[[114 115 131 125 135]
 [116 145 150 110 148]] ⇒ 145

[127 114 133 124 154] ⇒ 114

[[139 154 103 132 137]
 [146 135 137 136 121]] ⇒ 135

[[133 153 124 150 119]
 [151 132 108 152 120]] ⇒ 132

[131 136 129 122  99] ⇒ 136

[[116 107 128 143 132]
 [117 114 130 140 124]] ⇒ 114

[134 105 127 128 135] ⇒ 105

[132 127 104 150 136] ⇒ 127
---
[[137  99 131 122 116]
 [126 133 139 125 135]] gives 99

[[127 129 133 134 128]
 [127 136 102 136 144]
 [131 118 117 131 133]] gives 136

[[102 127 118 125]
 [124 110 119 136]
 [116 131 111 118]] gives 110

[[125 104 120 137 138 126]
 [118 110 126 140 124  99]] gives 104

[[128 121 124 132 138 132 123]
 [134 118 102 137 152 141 120]] gives 121

[[134 134 145 151]
 [131 132 127 115]] gives 134
---
[[144 130 132 139  98  99]
 [129 126 128 135 129 134]] | 98

[111 139 142 104 108 105] | 108

[119 101 131 141 122 104] | 122

[145 133 146 128 151 155] | 151

[[135 127 125 130 132 129]
 [126 152 119 116 106 142]
 [134 134 123 126 125 134]] | 132

[124  98 128 150 119 104] | 119

[135 138 127 134 158 125] | 158

[115 104 141 126 110 120] | 110
---
[[124 131 135 130 136 123 130 136 126 128 132 124 118 130 130]
 [116 140 125 129 121 134 128 128 118 126 125 127 127 120 126]
 [117 130 128 127 131 124 131 147 111 129 125 129 113 139 130]
 [120 110 136 121 118 109 122 153 119 129 115 122 121 133 133]
 [120 132 130 127 130 128 133 136 118 128 135 131 130 122 135]
 [137 135 131 130 127 123 126 126 126 123 129 127 133 121 134]
 [113 130 124 133 130 125 129 141 111 129 121 124 115 134 128]
 [120 127 129 133 129 119 131 144 129 136 116 121 135 128 125]
 [121 137 135 111 122 122 135 145 128 126 126 128 132 124 128]
 [124 125 124 137 124 137 138 139 132 147 128 122 141 128 126]] -> 124

[[129 129 129 131 127 132 132 126 126 126 125 130 131 122 121]
 [124 124 131 130 124 133 137 127 120 127 119 129 124 121 113]
 [133 135 123 128 127 125 117 132 134 126 142 127 149 123 140]
 [138 130 125 128 134 126 126 131 134 134 136 126 131 136 139]
 [134 129 126 126 127 129 122 127 124 130 134 132 144 121 130]
 [123 131 128 126 126 127 123 133 127 122 133 128 131 122 127]
 [108 125 133 124 121 126 134 130 124 118 119 129 114 122 116]
 [137 132 126 132 133 132 129 127 127 134 129 131 137 129 131]] -> 137

[[120 140 123 150 141 143 131 142 125]
 [115 136 125 112 127 128 101 128 133]
 [118 128 104 114 141 112 104 158 115]
 [120 118 141 125 141 144 119 122 145]
 [126 123 152 121 137 121 138 123 139]] -> 126

[[132 128 129 133 124 126 133 130 125 125 132 116 129 123]
 [115 128 130 125 134 124 116 128 125 127 127 136 128 122]
 [125 128 129 126 129 128 125 128 129 128 126 132 128 129]
 [131 127 127 132 121 127 132 129 129 120 130 114 129 124]
 [129 128 130 126 124 132 129 127 134 125 124 129 128 134]
 [118 128 128 127 131 123 118 129 124 126 129 130 129 121]
 [139 130 128 122 139 135 137 126 126 153 128 150 128 143]
 [104 126 127 124 132 120 106 129 125 117 125 131 128 115]] -> 104

[[142 134 123 125 135 118 131 129 132 136 122 131 129 131 129 128]
 [129 136 110 125 141 132 126 127 123 148 121 131 128 134 144 139]
 [136 136 130 132 129 128 126 138 134 136 127 139 124 106 126 126]
 [136 131 124 124 123 127 148 131 142 133 125 129 126 123 134 127]
 [141 122 138 137 150 104 127 141 132 149 135 123 129 113 125 124]
 [140 129 137 140 132 111 131 131 137 148 128 134 127 111 127 129]
 [136 128 140 141 132 114 130 139 136 141 129 134 123 106 126 128]] -> 136

[[130 143 129 128 124 117 128 128 133 129 110]
 [126 123 125 128 129 130 129 128 134 125 125]
 [133 135 129 129 126 123 129 128 136 129 130]
 [118 137 128 124 121 120 132 128 132 128 124]
 [149 146 128 138 123 111 126 128 137 128 111]
 [112 139 128 125 127 113 132 129 131 128 103]
 [137 129 128 138 135 115 125 127 135 127 126]
 [130 145 127 129 125 115 130 127 125 127 132]] -> 130
---
[[140 121 106 125 118 143 120]
 [141 133 107 107 119 136 135]
 [143 119 108 122 118 143 117]] ans = 108

[[122 111 139 125 136 106]
 [145 125 127 102 155 121]
 [124 117 123 127 150 102]] ans = 123

[[117 135 120 132 131 133 133]
 [131 130 130 129 129 129 129]
 [105 137 113 134 133 135 135]] ans = 113

[[152 147 156 151]
 [127 128 128 128]
 [132 132 134 132]] ans = 134

[[126 122 125 123 144]
 [123 146 136 153 131]
 [123 126 127 109 157]] ans = 127

[[128 148 143 144 148]
 [129 144 133 155 146]
 [126 143 133 147 142]] ans = 133
---
[111  99 109 121 117 123] -> 99

[[126 124 146 133 101]
 [123 123 154 139 101]
 [126 125 116 131 126]] -> 124

[104 113 110 131] -> 113

[104 118 135 113] -> 118

[151 127 121 100 134 125] -> 127

[123 134 118 126 100 115 152] -> 134

[[137 123 118 113 135 105 113]
 [128 116 106 134 121 120 152]
 [130 107 136 137 130 134 141]] -> 123

[125 129 151 135 125 126] -> 129
---
array([154, 123, 148, 136, 119]) --> 119
array([130, 103, 125, 147, 116, 153]) --> 153
array([153, 102, 141, 120, 114, 132]) --> 132
array([103, 109, 105, 118, 122, 120, 110]) --> 110
array([115, 125,  98, 124, 130, 145, 110]) --> 110
array([147, 130, 137, 153, 150, 102, 128]) --> 128
array([125, 106, 120, 156, 128, 152]) --> 152
